Each row of numbers belongs to one of the objects below and depends on some of the facts about them. Some rows are named. Which object is each other row?

There are 3 kinds of fact about the objects: φ, ε, Σ.
φ: sits directly inside; ε: uses; Σ: belongs to class
K330 φ:K998 Σ:129
K493 φ:K653
K740 φ:K981 Σ:460
K304 φ:K665 ε:K439 Σ:460
K375 φ:K977 Σ:279
K837 φ:K600
K715 φ:K994
K831 φ:K912 Σ:279
K574 φ:K687 Σ:279
K608 φ:K43 ε:K295 Σ:279
K247 φ:K820 Σ:14
K373 φ:K977 Σ:460
K787 φ:K837 Σ:129
K441 φ:K493 Σ:460
K977 φ:K321
K48 φ:K52
K971 φ:K538 Σ:460
K749 φ:K758 Σ:129
K889 φ:K820 ε:K247 Σ:460
K268 φ:K600 Σ:279
K44 φ:K715 ε:K725 Σ:460
K579 φ:K808 Σ:129
K758 φ:K638
K773 φ:K586 Σ:129
K410 φ:K102 Σ:460
K953 φ:K715 Σ:934
K266 φ:K981
K160 φ:K43
K479 φ:K586 Σ:460
K625 φ:K808 Σ:14
K288 φ:K728 ε:K2 Σ:279
K322 φ:K52 Σ:460
K154 φ:K728 Σ:934
K622 φ:K728
K295 φ:K43 ε:K608 Σ:129
K298 φ:K321
K586 φ:K52
K270 φ:K48 Σ:129
K9 φ:K653
K559 φ:K998 Σ:460
K353 φ:K660
K487 φ:K353 Σ:14
K614 φ:K353 ε:K487 Σ:129
K127 φ:K538 Σ:733
K538 φ:K52
K523 φ:K808 Σ:733
K428 φ:K622 Σ:934
K612 φ:K48 ε:K31 Σ:733
K6 φ:K449 ε:K827 Σ:129
K703 φ:K160 Σ:129
K187 φ:K298 Σ:129
K472 φ:K728 Σ:733
K520 φ:K808 ε:K579 Σ:460
K111 φ:K298 ε:K893 Σ:279
K820 φ:K653
K968 φ:K538 Σ:934
K647 φ:K937 Σ:460
K825 φ:K981 ε:K740, K271 Σ:733
K524 φ:K353 Σ:460
K2 φ:K728 ε:K878, K288 Σ:129
K725 φ:K715 Σ:14
K449 φ:K653
K732 φ:K912 Σ:14
K910 φ:K449 ε:K6 Σ:460
K580 φ:K687 ε:K574 Σ:733
K556 φ:K52 Σ:129
K687 φ:K638
K102 φ:K808
K277 φ:K758 ε:K749 Σ:733
K249 φ:K449 Σ:279
K912 φ:K52
K421 φ:K622 Σ:129
K678 φ:K321 Σ:934
K548 φ:K321 Σ:129
K536 φ:K321 ε:K309 Σ:14
K563 φ:K102 ε:K410 Σ:129
K89 φ:K449 ε:K249, K6 Σ:733
K271 φ:K981 ε:K740, K825 Σ:279
K177 φ:K912 Σ:460
K387 φ:K808 Σ:279
K998 φ:K52
K878 φ:K728 ε:K2 Σ:460
K549 φ:K937 ε:K647 Σ:14
K877 φ:K538 Σ:14
K439 φ:K665 Σ:129
K31 φ:K48 Σ:279
K976 φ:K977 Σ:934
K522 φ:K321
K937 φ:K321
K879 φ:K687 Σ:129
K188 φ:K266 Σ:129
K838 φ:K837 Σ:14
K535 φ:K298 ε:K893 Σ:460
K164 φ:K586 Σ:733
K153 φ:K9 Σ:460
K827 φ:K449 Σ:934
K866 φ:K912 Σ:129
K893 φ:K298 Σ:733
K185 φ:K994 Σ:129
K860 φ:K522 Σ:934
K256 φ:K687 Σ:934
K665 φ:K43
K796 φ:K600 Σ:733
K720 φ:K715 ε:K725, K44, K953 Σ:279
K466 φ:K660 Σ:129
K251 φ:K653 Σ:129
K554 φ:K653 Σ:934
K167 φ:K977 ε:K976 Σ:733
K309 φ:K321 Σ:279
K709 φ:K998 ε:K559 Σ:733

Some rows with their names:
-10, 4, 26, 3, -11, 13, 30, 39, 23, -9, 22, -31, -17, -37, -10, 1, 16, -6, -18, 23, -25, 6, 32, -18, 26, -6, 31, -41, -15, -12, 12, 18, -12, 30 : K709
-14, 21, 20, 4, -16, -26, 26, 39, -7, 5, 17, 10, -19, -11, -5, -14, 17, 3, 16, 12, 15, 12, 4, 4, 33, -14, 29, -19, -16, 5, 7, 4, -11, 21 : K912
-9, 4, 27, 3, -12, 12, 30, 40, 22, -8, 21, -30, -17, -36, -9, 0, 14, -6, -18, 22, -25, 6, 32, -18, 26, -6, 30, -40, -15, -12, 13, 17, -11, 30 : K612
2, 25, -26, -4, -14, -25, 21, -2, -9, 30, -28, 12, 28, 12, -20, 15, 5, 21, -2, 15, 13, -4, -3, -11, -21, -3, 24, 10, -10, -14, -20, -23, -27, -28 : K758
-18, -14, 12, 22, 38, 28, -27, 9, 23, -27, 20, -21, 18, 13, -26, 20, 21, 19, 20, 21, 13, -23, 3, 27, -11, 7, -20, 16, -17, 8, -31, 17, -10, -22 : K720
-9, 5, 26, 2, -11, 13, 31, 40, 23, -10, 22, -31, -18, -36, -11, 0, 15, -6, -18, 22, -24, 6, 32, -19, 27, -6, 31, -40, -15, -13, 12, 18, -11, 30 : K127
-3, 17, 2, 14, -8, 7, -5, -18, -4, -20, 3, 17, -8, 9, 18, 11, -2, -10, -8, 14, -15, -15, -4, 27, -11, -6, 0, 12, 4, -13, 8, -16, 4, -14 : K2
-7, 28, -25, -30, 11, -24, 27, 6, 2, 30, -27, 1, 22, 13, -26, 19, 13, 19, -25, 22, -18, -18, -9, -17, -21, -10, 31, 4, 4, -18, -25, -24, -30, -27 : K879
-2, -25, 20, -35, 27, 31, -15, -18, 23, 22, 23, -18, 13, 6, 18, 16, 12, 24, -7, -3, 8, 24, -22, -25, -5, -6, -22, 4, 30, -7, 19, -17, 4, 29 : K647
3, 23, -2, 15, -15, 0, 2, -17, -16, -15, -4, 18, -7, -1, 25, 4, -13, -16, -8, 6, -16, -11, -2, 29, -6, -6, -1, 10, 11, -13, 14, -16, 5, -14 : K439
13, -26, -21, -32, 14, -1, -12, -15, -12, -7, -18, -37, -18, 12, -19, -1, -34, -34, -25, -27, -36, -16, -2, -25, -19, 24, -7, -2, 26, -19, -28, 33, 24, 20 : K441
0, -25, 7, -28, 27, 26, -25, -16, -6, 17, 20, 17, -15, 12, 0, -5, 19, 23, 15, -25, 15, 11, -21, -23, 9, -14, -21, 14, 32, 25, 16, -20, 6, -2 : K678
-19, 28, 25, 20, -2, -26, 25, 40, -7, 0, 24, -29, -22, -11, -15, 13, 22, 12, 23, 17, 16, 20, 7, 4, 36, -14, 31, -17, -17, -3, 4, 23, -30, 21 : K831
-9, 26, -7, 23, -7, -20, -17, -17, -14, -11, -4, 5, -2, 0, 14, 16, 17, 15, 21, 0, 15, 7, 3, 29, 6, 3, -5, 15, -14, 0, 3, 15, -25, -24 : K288
-1, -26, 11, -31, 30, 28, -26, -17, 1, 23, 23, 16, -15, 12, 4, -4, 20, 24, 16, -27, 17, 20, -22, -25, 11, -14, -23, 14, 34, 30, 16, -20, 5, 7 : K860
15, -10, 8, 19, -9, 30, 28, -17, 21, -12, -11, -7, 16, -22, 11, 7, -17, -1, -25, 20, -33, -6, 30, 2, -19, 17, 7, -22, -7, -10, 10, 9, 1, 8 : K825
-17, 7, 11, 19, 30, 11, -23, -17, 12, 27, 22, -22, -16, 5, 15, 18, 20, 24, 22, -17, 16, 31, -18, -20, 10, 1, -19, 16, -6, 28, 14, 6, -29, -1 : K309
-1, -26, 23, -15, 30, 31, 16, -17, 23, 28, 23, -30, -5, -21, 21, 12, 19, 24, -16, 11, 1, 31, -8, -25, -16, 14, -20, -10, 21, 27, 19, -4, -14, 30 : K167
23, -28, -3, -2, -3, 30, -16, -5, 22, 27, -3, 13, 29, -8, -14, -34, 12, 24, 13, -25, 16, 28, -10, -26, -5, 7, -25, 7, -4, 39, 12, 2, 15, 12 : K536
-10, -21, 2, 23, 25, 28, -26, 9, 20, -27, 8, 14, 26, 13, -19, 15, 8, 12, 8, 21, 13, -23, 0, 26, -14, 4, -23, 16, -16, 14, -25, -3, 16, -18 : K715
-15, 21, 19, 4, -16, -26, 24, 38, -7, 6, 17, 11, -18, -11, -3, -15, 17, 4, 16, 12, 15, 13, 4, 5, 34, -14, 29, -18, -15, 4, 7, 3, -10, 21 : K998

Name these rows:
No name comes twice in this set of rows, the named rows included.
30, -28, -27, 5, -6, -12, -19, 25, -18, 17, -29, -18, -10, 6, -27, -38, -32, -30, -3, -35, 16, -2, 29, -26, -20, 32, -21, 5, -3, 28, -39, 34, 25, -10 -> K247
20, -27, 2, -11, 6, 31, -19, -12, 22, 29, 7, 11, 26, -9, -9, -33, 17, 25, 15, -29, 15, 31, -16, -26, -2, 7, -25, 9, 2, 38, 15, -1, 13, 20 -> K549

Now the same objects, written a new way:
Some rows with their names:
4, 8, 19, 1, 20, -17, 23, -32, 0, 3, -3, 3, -20, 15 : K549
6, -10, 2, -3, 8, -3, -5, -3, 0, -7, 6, -2, 14, 27 : K421
0, 7, -23, 4, -14, 18, 13, 5, -3, -6, 1, 5, -3, -5 : K322
-3, -4, 6, 0, 7, -5, -6, 0, 4, 1, 7, 0, 6, 16 : K787
1, 12, 18, -17, -9, -11, -2, 19, 10, 13, 25, 0, 2, 11 : K749
0, 14, 11, -6, 0, -20, -10, -35, 9, 1, -5, -6, -12, 15 : K187
8, -12, 12, 2, 26, -1, 28, -5, -9, 0, 8, 7, 2, 22 : K625
-7, 9, -25, 14, -12, 9, -2, 15, 13, -9, 2, 8, -6, -13 : K586
5, -4, 4, 2, 1, 10, 2, 7, -6, -11, -7, -6, 7, 2 : K524
13, -3, 12, 9, -6, -16, 7, -25, 5, 3, -19, -3, -17, -1 : K860
-1, -1, 6, 11, 3, 0, -14, 15, 9, -12, -6, -2, 3, -8 : K660
-5, -4, 6, 5, 12, -9, -8, 5, 6, -6, 4, 1, 7, 14 : K703
-4, 9, 3, -16, -1, -20, -7, -24, -6, 3, -18, -14, -23, 12 : K111
-9, -9, -2, -7, 9, -7, -5, 13, -11, -2, -8, -8, -4, 10 : K608
-2, 9, -31, 4, -17, 21, 16, 6, -4, -5, 4, 6, -5, -6 : K177
-2, -3, 6, 0, 6, -5, -6, 0, 4, 1, 8, 1, 5, 14 : K188
-2, -4, 5, -1, 5, -5, -5, -1, 3, 0, 7, 1, 6, 15 : K466
-5, 5, 1, -14, 0, -16, -5, -16, -8, 2, -15, -13, -18, 11 : K309
4, -4, 4, 8, 4, 1, -12, 13, 7, -16, -6, -4, 7, -1 : K808
-7, 14, -34, 6, -16, 5, 9, 1, -10, 6, 10, 6, 5, 0 : K612
-7, 5, -22, 2, -9, 3, 5, -2, 6, 3, 16, 9, -2, 10 : K556

Rows to name:
No name comes twice in this set of rows, the named rows included.
4, -1, 4, 1, 0, 10, 3, 6, -7, -8, -5, -5, 5, -1 -> K740
14, -1, 12, 8, -7, -18, 7, -30, 6, 3, -20, -4, -19, 0 -> K976
20, -24, 3, 10, 2, -1, 11, 1, -3, -4, -9, -1, 7, 11 -> K428
1, 10, 14, -1, -8, -4, -11, 28, 14, -2, 6, -2, 0, -10 -> K638
3, -10, 14, 6, 27, -3, 26, 0, -7, 2, 8, 7, -2, 17 -> K487
13, -5, 10, 8, -6, -14, 7, -23, 5, 4, -17, -3, -15, -1 -> K678
1, 20, 12, -14, -14, -11, 1, 23, -8, 16, 18, -5, 10, 2 -> K277
16, -26, 2, -15, 10, 4, 13, -19, -3, 16, -4, 12, 9, -31 -> K827
-2, 10, 13, -30, -13, -10, 2, 35, -5, 18, 15, -8, -8, 8 -> K574
13, -7, 0, -1, 3, 12, 5, 4, -10, -16, -8, -7, 13, 11 -> K410
2, 15, 21, -21, -12, -11, -1, 24, 10, 17, 29, 0, 3, 11 -> K879
-1, 9, 9, -5, 1, -16, -8, -27, 8, 1, -1, -4, -9, 15 -> K548

Now the same objects, written a new way:
Some objects and their rows:
-16, -19, 30, 32, -21, 8, -18, 30, -30, 5, -17, 4, -6, -23 : K687
-23, 9, 26, 14, 4, 4, 15, 1, -16, 10, 6, 14, 9, -8 : K479
-18, -3, 18, 16, 1, 5, 21, 9, -8, 12, 8, 9, 13, -7 : K773
-18, -10, 18, 4, -11, 13, -8, 22, -24, 3, 1, -2, -15, 1 : K353
-25, 3, 16, 13, 1, 11, -3, 11, -21, 10, -5, 1, -7, -13 : K740
-36, -13, 25, 22, -8, 15, -5, 12, -14, 20, -3, -15, 9, -10 : K678
-22, -2, 32, 22, 0, 4, 12, 5, -11, 14, 13, 14, 8, -6 : K968
-18, -10, 18, 2, -11, 11, -8, 24, -25, 2, 2, -3, -16, 1 : K160
-18, 2, 15, 2, 9, 0, -10, 11, -15, 5, -4, -10, -5, -9 : K387
-31, 0, 10, 14, -1, 22, -4, 32, -15, 12, 7, 5, -5, -15 : K472
-21, 8, 20, 0, 11, -2, -8, 28, -12, 7, -7, -3, -6, -5 : K523
-23, 10, 27, 14, 4, 4, 16, 0, -16, 10, 7, 15, 10, -8 : K177
-12, -11, 32, 2, -31, 6, 0, 6, -3, 3, -7, -4, -20, -1 : K9
-29, -10, -1, 23, -2, 21, 4, 26, -14, 14, 7, -2, -6, -17 : K2
-33, -9, 12, 28, -3, 20, -6, 22, -18, 16, 12, 3, -11, -15 : K154
-26, 4, 14, 12, 3, 11, -4, 12, -22, 10, -4, 1, -8, -13 : K524
-18, -2, 8, 9, 10, -2, 1, 22, -11, 9, -7, -9, -6, -7 : K579
-14, 1, 21, -6, 4, -8, -11, 24, -22, -3, -5, -10, -19, 9 : K102
-34, -15, 12, 16, -7, 19, 4, 16, -10, 18, -9, -22, 18, -12 : K187
-31, -14, 12, 16, -6, 17, 4, 16, -10, 18, -8, -19, 14, -12 : K548
-23, -16, 30, 47, -11, 7, -17, 25, -22, 17, -15, 6, -2, -32 : K256

Rows to name:
No name comes twice in this set of rows, the named rows included.
-15, -18, 29, 25, -20, 9, -15, 29, -28, 5, -13, 3, -8, -17 -> K758
-21, -7, 28, 33, -8, 9, -16, 35, -20, 13, -20, 8, 4, -32 -> K580
-30, -11, 8, 15, -13, 25, -6, 30, -26, 5, 16, 2, -18, -6 -> K622
-38, -2, 20, 14, -4, 17, -2, 8, -19, 15, -9, -16, 11, -12 -> K647
-32, -10, -4, 25, -1, 24, 4, 28, -16, 15, 11, 0, -7, -18 -> K421
-7, -11, 8, -6, -7, 33, -6, -2, -25, 16, -16, 8, -4, -7 -> K44
1, -19, 14, 0, -8, 38, -3, 1, -20, 14, -14, 0, 1, -1 -> K725
-20, 4, 29, 11, -20, 4, 5, -7, 4, 11, -14, -1, -16, -15 -> K910
-17, 0, 32, 5, -21, 5, 2, 7, 11, 11, -13, 0, -11, -13 -> K89
2, -26, 12, -15, -21, 35, -10, 7, -27, 9, -11, 6, -9, 7 -> K715
-28, -6, 6, 17, -3, 23, -6, 15, -18, 10, 10, -2, -5, -19 -> K288
-10, -18, 4, 6, -7, 23, 2, 11, -15, 16, -10, 0, 0, -10 -> K185
-27, -11, 11, 13, -13, 22, -5, 27, -25, 5, 12, 2, -16, -4 -> K728
-14, -9, 21, 13, -22, 5, 11, 1, 13, 13, -13, -6, -12, -15 -> K6
-17, -13, 24, 35, -10, 11, -17, 18, -22, 11, -16, 1, 5, -36 -> K574

